(in the rows, 128 means zero)
90; 125; 133; 139; 184; 137; 116; 93; 125; 162; 167; 160; 99; 92; 123; 164; 210; 161; 126; 157; 112; 141; 183; 119; 124; 96; 132; 133; 142; 148; 98; 148; 124; 124; 151; 165 -> z8
116; 120; 136; 132; 140; 137; 130; 104; 151; 134; 137; 123; 127; 130; 128; 133; 151; 145; 123; 114; 120; 142; 138; 121; 120; 132; 127; 135; 117; 116; 121; 137; 144; 154; 142; 144 -> z40
111; 123; 133; 124; 130; 140; 124; 119; 144; 135; 154; 127; 134; 127; 128; 133; 150; 143; 133; 127; 122; 137; 128; 124; 119; 118; 123; 130; 133; 134; 125; 123; 118; 138; 142; 141 -> z794
183; 139; 105; 127; 102; 136; 119; 116; 123; 68; 130; 144; 107; 152; 102; 126; 105; 134; 124; 97; 140; 110; 139; 114; 152; 119; 139; 77; 119; 149; 177; 113; 167; 120; 101; 134 -> z428
165; 141; 120; 77; 128; 113; 100; 143; 120; 126; 108; 123; 120; 146; 95; 86; 141; 83; 94; 135; 143; 129; 102; 133; 185; 154; 119; 94; 46; 128; 148; 70; 125; 126; 147; 120 -> z8
120; 127; 133; 127; 140; 141; 121; 100; 161; 131; 149; 121; 133; 132; 130; 133; 145; 153; 129; 115; 125; 143; 136; 126; 115; 115; 127; 140; 143; 117; 128; 137; 124; 146; 152; 140 -> z428
117; 146; 122; 84; 142; 151; 142; 126; 88; 140; 147; 131; 133; 122; 100; 112; 135; 107; 104; 121; 114; 134; 128; 97; 130; 148; 140; 148; 115; 96; 128; 127; 125; 129; 111; 134 -> z549
94; 145; 147; 175; 125; 134; 127; 118; 138; 97; 159; 89; 157; 148; 150; 160; 120; 154; 155; 134; 122; 120; 85; 131; 126; 120; 87; 137; 163; 104; 142; 143; 102; 81; 143; 80 -> z67
129; 109; 140; 139; 125; 140; 101; 115; 140; 121; 162; 133; 121; 132; 142; 143; 153; 119; 163; 159; 107; 121; 101; 158; 128; 81; 111; 102; 112; 169; 148; 132; 150; 134; 156; 154 -> z575
116; 134; 125; 140; 124; 127; 127; 118; 145; 128; 136; 114; 116; 138; 134; 130; 145; 144; 131; 121; 116; 139; 136; 127; 120; 121; 122; 123; 140; 136; 129; 132; 134; 145; 125; 142 -> z799
153; 110; 146; 105; 107; 139; 109; 112; 117; 89; 152; 132; 116; 136; 119; 111; 149; 162; 47; 88; 91; 140; 108; 122; 170; 130; 114; 113; 109; 106; 197; 106; 97; 124; 123; 185 -> z794
117; 101; 105; 103; 137; 148; 136; 112; 146; 148; 132; 136; 121; 108; 109; 121; 129; 114; 143; 122; 148; 114; 138; 141; 119; 160; 148; 144; 97; 113; 103; 127; 142; 136; 180; 118 -> z549
120; 130; 121; 133; 128; 130; 126; 118; 146; 139; 138; 123; 114; 136; 121; 130; 145; 144; 123; 117; 110; 139; 133; 129; 119; 126; 120; 128; 137; 131; 127; 132; 131; 138; 135; 139 -> z799
145; 100; 138; 116; 152; 118; 119; 130; 130; 139; 115; 173; 154; 130; 117; 128; 133; 100; 105; 129; 130; 136; 121; 144; 133; 148; 138; 139; 98; 127; 130; 118; 127; 98; 148; 94 -> z428
121; 131; 128; 122; 123; 136; 129; 106; 149; 144; 149; 122; 131; 123; 126; 133; 147; 146; 129; 124; 120; 136; 132; 124; 132; 118; 119; 130; 143; 122; 122; 131; 122; 141; 145; 142 -> z43
121; 132; 120; 146; 98; 140; 139; 143; 155; 109; 149; 166; 106; 152; 110; 139; 129; 122; 142; 129; 109; 131; 102; 155; 131; 96; 86; 110; 118; 158; 154; 124; 135; 120; 158; 110 -> z799
114; 135; 130; 146; 127; 113; 139; 139; 118; 120; 102; 165; 121; 140; 136; 144; 150; 123; 89; 129; 113; 153; 156; 119; 138; 125; 124; 121; 127; 159; 132; 119; 144; 143; 83; 133 -> z799
94; 178; 97; 149; 152; 99; 187; 185; 124; 143; 70; 133; 111; 87; 118; 143; 106; 135; 112; 133; 118; 115; 124; 137; 201; 138; 140; 172; 194; 84; 167; 128; 108; 76; 112; 126 -> z549
140; 118; 145; 130; 109; 113; 128; 181; 113; 116; 113; 148; 147; 138; 148; 104; 106; 112; 114; 174; 99; 129; 84; 160; 146; 125; 107; 107; 78; 152; 127; 112; 178; 122; 85; 143 -> z40
129; 140; 142; 165; 86; 161; 113; 71; 155; 55; 168; 114; 118; 177; 137; 141; 152; 170; 134; 102; 90; 139; 108; 122; 154; 98; 93; 91; 139; 155; 190; 133; 109; 137; 130; 148 -> z799
134; 167; 139; 90; 84; 55; 159; 154; 128; 47; 119; 82; 127; 136; 144; 121; 114; 102; 59; 95; 143; 119; 91; 139; 199; 146; 84; 103; 112; 114; 220; 97; 57; 55; 100; 151 -> z794
147; 182; 107; 213; 126; 126; 127; 129; 157; 89; 94; 109; 78; 119; 92; 93; 89; 200; 126; 86; 152; 131; 135; 125; 177; 138; 157; 108; 193; 143; 172; 110; 110; 79; 71; 109 -> z794
133; 144; 114; 108; 135; 92; 135; 142; 104; 160; 127; 112; 135; 103; 124; 110; 108; 140; 114; 129; 124; 132; 145; 115; 146; 139; 160; 130; 139; 101; 144; 112; 139; 126; 61; 154 -> z549
151; 140; 174; 128; 109; 83; 110; 154; 142; 122; 134; 98; 104; 99; 118; 104; 122; 174; 95; 145; 143; 140; 127; 168; 201; 121; 96; 112; 133; 120; 147; 140; 70; 58; 133; 114 -> z802
148; 88; 120; 108; 124; 105; 94; 174; 129; 140; 130; 150; 175; 116; 106; 113; 95; 125; 158; 171; 141; 97; 83; 163; 190; 155; 126; 129; 96; 100; 130; 117; 138; 79; 143; 70 -> z8
140; 124; 105; 141; 144; 158; 157; 150; 140; 136; 103; 155; 127; 135; 109; 147; 138; 173; 100; 118; 98; 124; 115; 123; 153; 136; 122; 142; 146; 100; 132; 124; 150; 138; 118; 164 -> z138
145; 162; 76; 104; 141; 147; 130; 95; 103; 96; 156; 133; 136; 150; 94; 144; 120; 128; 123; 103; 122; 104; 116; 89; 133; 124; 118; 121; 149; 112; 152; 118; 120; 111; 139; 111 -> z43
144; 127; 116; 162; 121; 147; 131; 174; 122; 116; 96; 156; 127; 139; 122; 126; 127; 114; 159; 120; 119; 120; 123; 142; 133; 103; 137; 122; 146; 155; 120; 140; 142; 132; 103; 108 -> z802
97; 144; 150; 123; 127; 132; 146; 123; 160; 132; 156; 172; 140; 127; 112; 127; 165; 120; 151; 145; 127; 165; 107; 139; 178; 118; 112; 120; 117; 156; 153; 99; 105; 99; 140; 117 -> z794
110; 144; 125; 149; 131; 188; 151; 121; 138; 135; 149; 159; 122; 101; 125; 163; 147; 193; 131; 128; 77; 128; 117; 113; 114; 93; 117; 157; 203; 119; 131; 153; 128; 165; 101; 184 -> z138
120; 122; 138; 135; 138; 137; 132; 104; 153; 134; 137; 127; 127; 119; 125; 135; 149; 146; 127; 111; 120; 143; 141; 124; 119; 128; 130; 136; 132; 125; 116; 138; 137; 150; 141; 133 -> z40
135; 120; 133; 94; 138; 76; 124; 139; 104; 144; 118; 127; 186; 134; 170; 130; 144; 96; 123; 159; 118; 139; 133; 129; 124; 115; 129; 120; 132; 160; 97; 121; 124; 126; 107; 126 -> z43
171; 137; 80; 141; 106; 92; 97; 118; 146; 67; 80; 111; 124; 134; 143; 91; 143; 130; 165; 81; 162; 110; 176; 132; 172; 107; 173; 94; 116; 189; 140; 135; 95; 190; 97; 109 -> z802
138; 141; 98; 158; 143; 115; 140; 149; 158; 133; 75; 123; 137; 137; 138; 125; 81; 134; 158; 137; 143; 113; 118; 153; 106; 119; 134; 143; 145; 119; 114; 120; 136; 130; 151; 96 -> z428
108; 121; 120; 131; 145; 131; 131; 107; 128; 144; 148; 143; 148; 133; 133; 121; 149; 152; 112; 130; 121; 148; 131; 112; 99; 153; 133; 138; 131; 109; 112; 109; 119; 139; 116; 156 -> z794
133; 150; 112; 105; 118; 92; 126; 169; 92; 129; 125; 96; 157; 145; 150; 112; 62; 111; 173; 174; 138; 107; 99; 131; 94; 119; 125; 119; 142; 119; 120; 124; 152; 104; 97; 127 -> z8
177; 133; 95; 69; 150; 79; 98; 152; 119; 123; 59; 91; 106; 110; 125; 80; 80; 162; 90; 114; 188; 112; 180; 101; 164; 111; 163; 132; 71; 103; 148; 117; 133; 209; 90; 146 -> z138
116; 124; 135; 162; 159; 102; 124; 108; 125; 144; 71; 104; 127; 139; 165; 143; 183; 138; 86; 105; 113; 152; 184; 116; 98; 136; 151; 131; 149; 137; 93; 129; 114; 157; 115; 158 -> z8
127; 134; 103; 112; 120; 122; 132; 124; 130; 78; 130; 156; 122; 134; 120; 125; 141; 156; 111; 85; 123; 111; 106; 121; 171; 101; 95; 123; 109; 87; 187; 119; 117; 140; 122; 153 -> z67
172; 177; 100; 153; 122; 140; 130; 85; 94; 80; 127; 127; 83; 136; 104; 142; 104; 185; 103; 84; 140; 113; 161; 80; 116; 116; 131; 93; 177; 126; 154; 118; 129; 125; 96; 137 -> z67
129; 134; 126; 125; 115; 141; 104; 115; 153; 67; 93; 75; 71; 115; 120; 97; 122; 118; 155; 96; 202; 105; 173; 121; 162; 123; 153; 129; 79; 133; 160; 161; 102; 170; 184; 74 -> z138
107; 129; 132; 127; 130; 140; 128; 123; 148; 133; 152; 122; 132; 126; 129; 134; 148; 147; 133; 127; 123; 137; 125; 125; 126; 118; 121; 135; 142; 130; 128; 126; 113; 134; 144; 140 -> z794
151; 115; 139; 127; 112; 125; 132; 131; 159; 111; 141; 166; 153; 135; 130; 149; 116; 143; 117; 130; 135; 147; 125; 118; 163; 110; 123; 115; 116; 163; 144; 110; 154; 172; 84; 143 -> z40
129; 114; 144; 149; 106; 202; 118; 89; 125; 111; 143; 134; 111; 158; 98; 141; 162; 88; 185; 119; 114; 123; 121; 131; 116; 130; 129; 111; 99; 135; 129; 145; 146; 141; 216; 71 -> z575
110; 124; 136; 131; 139; 133; 125; 104; 145; 147; 137; 126; 121; 127; 126; 138; 147; 131; 124; 128; 124; 145; 133; 133; 112; 126; 126; 139; 122; 130; 118; 135; 137; 148; 144; 140 -> z575
129; 112; 168; 134; 110; 118; 125; 169; 138; 201; 155; 220; 129; 96; 93; 114; 150; 99; 83; 189; 113; 165; 90; 167; 137; 168; 96; 115; 84; 155; 103; 84; 135; 100; 88; 121 -> z799
97; 131; 125; 153; 137; 161; 125; 162; 150; 139; 126; 144; 115; 112; 117; 122; 130; 130; 191; 159; 137; 132; 134; 125; 174; 84; 142; 158; 111; 127; 138; 141; 135; 188; 132; 91 -> z799
195; 85; 130; 141; 148; 94; 98; 129; 110; 103; 73; 146; 118; 146; 133; 79; 164; 66; 75; 76; 117; 152; 138; 151; 137; 163; 184; 89; 88; 194; 140; 95; 145; 115; 138; 103 -> z40
107; 112; 162; 126; 131; 115; 137; 131; 141; 132; 115; 104; 139; 132; 157; 145; 159; 155; 94; 108; 116; 151; 136; 126; 152; 123; 116; 138; 126; 108; 126; 133; 139; 136; 117; 156 -> z67
134; 101; 159; 94; 134; 126; 115; 136; 117; 133; 110; 156; 164; 86; 127; 109; 128; 137; 111; 135; 96; 137; 121; 147; 154; 124; 137; 146; 98; 136; 104; 136; 147; 134; 87; 111 -> z40
133; 169; 105; 159; 153; 155; 124; 86; 134; 129; 139; 101; 102; 131; 100; 153; 101; 181; 151; 116; 140; 129; 162; 92; 120; 108; 154; 127; 169; 129; 132; 122; 132; 134; 120; 114 -> z8
116; 131; 127; 93; 133; 87; 133; 152; 127; 153; 120; 105; 113; 143; 129; 99; 113; 97; 120; 140; 158; 140; 139; 129; 107; 136; 120; 132; 67; 108; 123; 122; 138; 141; 133; 128 -> z799
127; 123; 112; 94; 123; 90; 135; 168; 98; 101; 104; 152; 137; 129; 136; 126; 97; 124; 88; 119; 113; 123; 117; 131; 136; 110; 108; 137; 127; 110; 162; 121; 145; 122; 80; 137 -> z799
181; 128; 101; 148; 109; 88; 160; 166; 128; 128; 136; 132; 154; 135; 127; 109; 104; 178; 76; 124; 94; 141; 100; 160; 116; 176; 116; 104; 200; 103; 96; 89; 150; 74; 94; 147 -> z428
104; 135; 154; 127; 129; 181; 133; 88; 150; 141; 167; 124; 130; 105; 110; 135; 132; 153; 179; 137; 122; 135; 124; 125; 133; 119; 142; 156; 141; 135; 123; 151; 88; 116; 173; 106 -> z794
170; 142; 113; 138; 84; 120; 123; 148; 113; 72; 135; 126; 141; 165; 140; 139; 98; 129; 116; 115; 104; 116; 95; 129; 134; 107; 115; 75; 171; 176; 176; 93; 142; 106; 95; 140 -> z794
136; 89; 148; 87; 110; 153; 110; 141; 124; 142; 126; 172; 134; 129; 91; 106; 123; 80; 141; 142; 124; 118; 95; 162; 134; 129; 114; 128; 14; 128; 122; 132; 161; 135; 148; 98 -> z575
119; 152; 134; 157; 151; 127; 81; 103; 124; 119; 139; 81; 158; 130; 155; 117; 124; 151; 207; 144; 119; 129; 135; 117; 113; 87; 160; 116; 183; 146; 136; 146; 157; 124; 90; 101 -> z428
146; 122; 149; 145; 107; 164; 119; 135; 127; 101; 112; 109; 100; 142; 117; 124; 110; 99; 154; 98; 137; 112; 105; 136; 132; 117; 136; 106; 98; 152; 152; 129; 163; 107; 132; 100 -> z67
147; 109; 108; 141; 123; 149; 115; 103; 160; 126; 115; 111; 116; 120; 124; 123; 146; 147; 163; 82; 120; 109; 140; 132; 141; 106; 156; 121; 141; 117; 156; 130; 124; 171; 154; 147 -> z549
150; 119; 150; 105; 83; 141; 106; 153; 127; 100; 129; 114; 124; 125; 108; 111; 96; 89; 149; 134; 142; 114; 103; 168; 165; 134; 124; 102; 75; 172; 133; 128; 143; 85; 134; 62 -> z802
149; 123; 108; 134; 154; 180; 111; 82; 147; 137; 132; 180; 135; 134; 85; 139; 172; 115; 177; 105; 120; 121; 114; 118; 123; 118; 138; 116; 112; 138; 146; 107; 123; 148; 168; 88 -> z138
135; 150; 122; 143; 113; 101; 126; 115; 148; 118; 140; 86; 126; 128; 130; 139; 101; 136; 162; 133; 148; 112; 132; 140; 144; 108; 120; 102; 137; 146; 142; 129; 120; 87; 132; 93 -> z43
147; 100; 163; 172; 141; 140; 89; 95; 180; 141; 98; 89; 120; 132; 119; 121; 151; 148; 151; 127; 173; 124; 151; 137; 155; 157; 146; 109; 57; 132; 120; 133; 120; 132; 145; 86 -> z138
82; 161; 121; 98; 160; 123; 175; 109; 177; 217; 155; 105; 173; 116; 107; 170; 91; 148; 181; 147; 166; 157; 141; 105; 79; 134; 125; 179; 163; 88; 69; 103; 111; 135; 161; 73 -> z794
151; 112; 137; 125; 126; 130; 112; 156; 113; 141; 146; 168; 122; 132; 95; 125; 152; 117; 106; 144; 119; 147; 127; 139; 198; 138; 133; 104; 89; 138; 153; 102; 143; 104; 122; 106 -> z802
112; 111; 153; 98; 139; 148; 126; 125; 116; 146; 165; 152; 125; 132; 125; 125; 140; 116; 128; 148; 144; 147; 120; 118; 104; 108; 102; 139; 70; 100; 118; 118; 130; 156; 169; 121 -> z67
103; 123; 113; 83; 133; 101; 148; 177; 113; 134; 105; 142; 155; 140; 143; 134; 81; 98; 129; 172; 132; 112; 116; 142; 116; 112; 104; 159; 61; 127; 106; 138; 146; 140; 112; 108 -> z799
117; 127; 123; 124; 134; 140; 124; 109; 141; 137; 142; 117; 118; 138; 124; 134; 148; 149; 130; 122; 120; 135; 138; 121; 117; 121; 125; 129; 126; 115; 122; 129; 129; 148; 148; 159 -> z8
134; 128; 123; 162; 131; 159; 118; 115; 138; 101; 92; 134; 161; 131; 158; 181; 116; 142; 162; 114; 98; 107; 123; 122; 117; 75; 147; 142; 196; 183; 129; 147; 121; 157; 95; 131 -> z8
144; 180; 110; 106; 124; 106; 112; 101; 145; 113; 129; 79; 146; 134; 122; 109; 132; 159; 142; 111; 133; 134; 134; 102; 166; 123; 139; 108; 141; 150; 150; 121; 111; 150; 76; 129 -> z138
152; 151; 103; 128; 105; 143; 111; 92; 131; 62; 162; 97; 94; 146; 112; 128; 127; 131; 141; 106; 141; 99; 125; 113; 178; 117; 129; 79; 123; 144; 204; 116; 127; 118; 145; 145 -> z549
114; 122; 140; 128; 136; 132; 128; 107; 155; 128; 139; 125; 128; 124; 129; 133; 148; 146; 132; 117; 122; 141; 136; 127; 129; 116; 122; 133; 115; 124; 127; 140; 139; 151; 142; 138 -> z40
121; 121; 130; 136; 139; 130; 124; 110; 139; 144; 135; 129; 123; 124; 120; 136; 146; 142; 116; 121; 119; 142; 133; 135; 120; 131; 128; 140; 136; 122; 118; 136; 132; 140; 144; 135 -> z575
149; 147; 112; 156; 151; 134; 125; 124; 117; 109; 138; 169; 170; 130; 128; 157; 140; 164; 92; 131; 85; 131; 105; 119; 132; 127; 118; 129; 219; 140; 126; 115; 121; 100; 87; 131 -> z428
